Below are the code and all the weights of a small trained network. Each question names an input and a class and asks about switching units off, where a switched-off unit gives its printed mean instead of its output.

import numpy as np


def w(rows, s, z=0):
    codes = np.array(rows[::2]) - 128.0
    scale = np.full(codes.shape[1], s)
    scale[-1] = z or s
    return codes * scale


def norm(h):
    return h / np.sqrt((h * h).mean(-1, keepdims=True) + 1e-5)


def f(y):
    return np.maximum(y, 0)


def log_softmax(a):
    a = a - a.max(-1, keepdims=True)
    return a - np.log(np.exp(a).sum(-1, keepdims=True))


def net(x, mask):
    res = np.array(x, float).reshape(1, 6) / 4 @ E
    u = 0
    for l in range(3):
        y = f(norm(res) @ A[l][:, :-1].T + A[l][:, -1])
        res = res + np.where(mask[u : u + 16], y, B[l][:, -1]) @ B[l][:, :-1]
        u += 16
    return log_softmax(norm(res)[-1] @ U[:, :-1].T + U[:, -1])


A, B = {}, {}
E = w([
[145,139,133,25,161,206],'x0',
[128,126,127,129,130,129],'x1',
[86,79,255,125,120,130],'x2',
[17,202,124,113,191,83],'x3',
[129,130,129,129,126,129],'x4',
[71,86,89,63,42,95],'x5',
],0.003)
A[0] = w([
[100,173,181,132,101,130,108],'0.n0',
[151,126,143,205,170,97,126],'0.n1',
[144,121,130,199,73,127,126],'0.n2',
[113,185,101,125,156,134,106],'0.n3',
[133,141,127,36,153,170,193],'0.n4',
[118,108,111,60,95,76,27],'0.n5',
[165,131,166,70,121,159,124],'0.n6',
[192,115,66,134,122,144,150],'0.n7',
[127,120,186,157,107,107,93],'0.n8',
[133,114,125,182,121,57,5],'0.n9',
[62,81,94,98,51,94,51],'0.n10',
[167,187,159,35,132,178,3],'0.n11',
[166,146,146,48,150,123,18],'0.n12',
[201,147,165,101,237,137,52],'0.n13',
[120,140,120,195,86,85,20],'0.n14',
[204,116,171,191,255,97,38],'0.n15',
],0.0043,0.0031)
B[0] = w([
[157,110,138,101,166,100,163],'0.n0',
[78,133,109,113,56,157,189],'0.n1',
[122,63,101,146,183,167,189],'0.n2',
[136,104,100,105,140,93,173],'0.n3',
[88,84,92,213,111,117,255],'0.n4',
[98,194,141,149,68,188,149],'0.n5',
[115,62,109,162,145,140,190],'0.n6',
[180,110,122,90,125,71,216],'0.n7',
[146,103,129,112,169,103,165],'0.n8',
[47,40,116,253,174,105,145],'0.n9',
[114,192,141,125,49,187,198],'0.n10',
[41,32,49,215,187,231,156],'0.n11',
[67,55,76,142,167,185,137],'0.n12',
[82,156,115,127,23,158,182],'0.n13',
[50,60,106,178,136,138,151],'0.n14',
[77,171,119,132,8,162,185],'0.n15',
],0.004,0.0027)
A[1] = w([
[153,98,168,87,124,120,89],'1.n0',
[159,133,49,77,89,89,108],'1.n1',
[159,190,148,165,142,163,52],'1.n2',
[193,180,29,95,149,37,3],'1.n3',
[169,222,171,207,184,182,54],'1.n4',
[184,176,166,173,189,150,46],'1.n5',
[170,212,149,219,185,181,159],'1.n6',
[85,143,180,124,123,98,113],'1.n7',
[114,218,128,96,205,62,78],'1.n8',
[118,132,132,202,66,35,138],'1.n9',
[138,141,132,57,159,178,51],'1.n10',
[169,73,113,134,70,166,215],'1.n11',
[107,111,100,76,61,48,36],'1.n12',
[125,109,100,3,128,178,152],'1.n13',
[145,137,124,26,199,205,77],'1.n14',
[160,142,78,110,154,97,25],'1.n15',
],0.0043,0.0023)
B[1] = w([
[141,167,129,152,159,139,142],'1.n0',
[152,202,168,174,164,178,184],'1.n1',
[85,162,158,83,60,155,135],'1.n2',
[190,223,108,188,209,206,167],'1.n3',
[58,148,120,97,34,132,147],'1.n4',
[102,136,111,124,43,190,131],'1.n5',
[78,139,83,76,34,132,170],'1.n6',
[206,125,99,109,144,132,170],'1.n7',
[143,118,94,53,158,113,161],'1.n8',
[102,83,73,124,165,233,207],'1.n9',
[68,53,86,159,108,161,130],'1.n10',
[130,185,98,70,164,74,254],'1.n11',
[128,171,121,121,98,229,164],'1.n12',
[114,127,109,252,122,135,186],'1.n13',
[61,47,96,204,126,124,143],'1.n14',
[176,207,100,170,188,161,138],'1.n15',
],0.004,0.0036)
A[2] = w([
[101,154,130,87,175,72,56],'2.n0',
[92,92,170,79,69,130,135],'2.n1',
[117,117,77,154,114,146,148],'2.n2',
[130,168,140,139,63,142,49],'2.n3',
[96,169,111,88,141,130,95],'2.n4',
[54,175,95,136,168,133,185],'2.n5',
[81,160,131,78,203,138,86],'2.n6',
[119,92,215,93,147,95,57],'2.n7',
[133,123,253,139,142,117,144],'2.n8',
[108,109,112,214,113,37,6],'2.n9',
[222,111,152,162,100,104,80],'2.n10',
[87,90,191,129,137,145,125],'2.n11',
[120,105,188,144,121,95,43],'2.n12',
[196,80,153,99,131,160,94],'2.n13',
[121,161,134,108,63,131,45],'2.n14',
[206,102,113,130,102,177,135],'2.n15',
],0.0064,0.0019)
B[2] = w([
[168,106,175,63,75,45,147],'2.n0',
[166,207,73,155,152,145,205],'2.n1',
[92,114,211,161,163,170,226],'2.n2',
[63,158,156,68,94,148,162],'2.n3',
[150,88,191,127,103,98,172],'2.n4',
[207,62,184,90,117,86,253],'2.n5',
[153,82,171,144,95,84,175],'2.n6',
[220,222,38,192,179,177,161],'2.n7',
[172,203,36,115,136,140,169],'2.n8',
[90,1,141,96,187,207,153],'2.n9',
[95,126,188,50,139,59,162],'2.n10',
[179,150,55,167,166,145,194],'2.n11',
[162,179,85,137,151,156,146],'2.n12',
[107,105,144,120,137,26,168],'2.n13',
[88,217,162,72,89,141,161],'2.n14',
[65,112,211,109,152,60,204],'2.n15',
],0.0045,0.0044)
U = w([
[62,8,107,189,178,193,255],'0',
[63,192,138,92,31,185,105],'1',
[218,203,55,167,201,148,54],'2',
[149,77,193,60,143,2,108],'3',
],0.013,0.00091)

Each question gives the input, the list of numbers given to net, and the class t.
The units are the neurons (one row each of A and B). Each row of codes is followed by its name. A weight is (code - 128) times the scale printed after its matrix; where a second scale follows, it is the last column's (A, B and U).
mask holds one flag per neuron, layer by layer. A switched-off neuron (its flag False) gives its mean, the last column of its row in B, instead of its output. The means were averaged over made-up inputs and are rounded, as every weight is.
A unit's drop is (log p(t) with every unit on - log p(t) with that unit switched off) / (log p(t) with every unit on - log p(t) with every unit switched off).
unit that matters most: the unit with the biggest drop
top k neurons: the k neurons with the biggest drops, biggest first
k most important neurons of layer l: the k neurons of layer l with the biggest drops, biggest first
drop of u: that unit's drop, to one decimal
input [0,6,5,1,3,-4], class 2: 4 most important neurons of layer 2 -> (2.n1 2.n11 2.n8 2.n15)
input [-7,0,-5,7,-5,3], class 0: unit that matters most -> 1.n11
input [-7,-3,-7,7,5,6], class 0: 3 most important neurons of layer 1 -> (1.n11 1.n9 1.n6)
input [-7,-1,6,-2,-1,7], class 0: top 3 neurons -> (0.n2 1.n9 0.n15)
input [-4,7,-3,5,-8,-1], class 3: top 4 neurons -> (0.n4 2.n5 1.n8 1.n13)
input [4,-3,-7,8,4,-7], class 3: top 2 neurons -> (2.n5 1.n8)
input [-6,-8,6,5,-5,-7], class 1: top 2 neurons -> (0.n15 1.n6)
input [-7,-7,-4,-5,-5,8], class 1: top 4 neurons -> (0.n10 1.n12 0.n4 1.n13)
input [5,-7,-1,5,5,-5], class 0: top 4 neurons -> (0.n11 0.n3 0.n10 1.n11)
input [3,-1,-4,7,-7,6], class 3: top 2 neurons -> (2.n5 0.n15)
input [0,7,7,-2,0,8], class 1: top 2 neurons -> (0.n10 1.n12)
input [-3,-1,4,-1,-6,-2], class 2: top 3 neurons -> (0.n4 1.n13 1.n3)
input [2,4,1,-8,-8,7], class 3: 3 most important neurons of layer 0 -> (0.n15 0.n13 0.n1)
input [-6,-2,7,-6,8,-4], class 2: top 3 neurons -> (0.n4 2.n8 1.n13)
input [7,-6,-6,-4,3,3], class 0: most important neuron of layer 0 -> (0.n11)
input [-6,2,-6,3,6,0], class 0: 2 most important neurons of layer 0 -> (0.n14 0.n9)
input [7,0,-5,8,-3,4], class 3: 2 most important neurons of layer 1 -> (1.n9 1.n8)
input [-5,5,-5,8,-8,4], class 3: drop of 2.n5 -> 0.2
input [-7,-4,-1,6,4,3], class 0: drop of 1.n11 -> 0.2
input [5,-8,8,4,5,-1], class 2: drop of 2.n0 -> 0.0
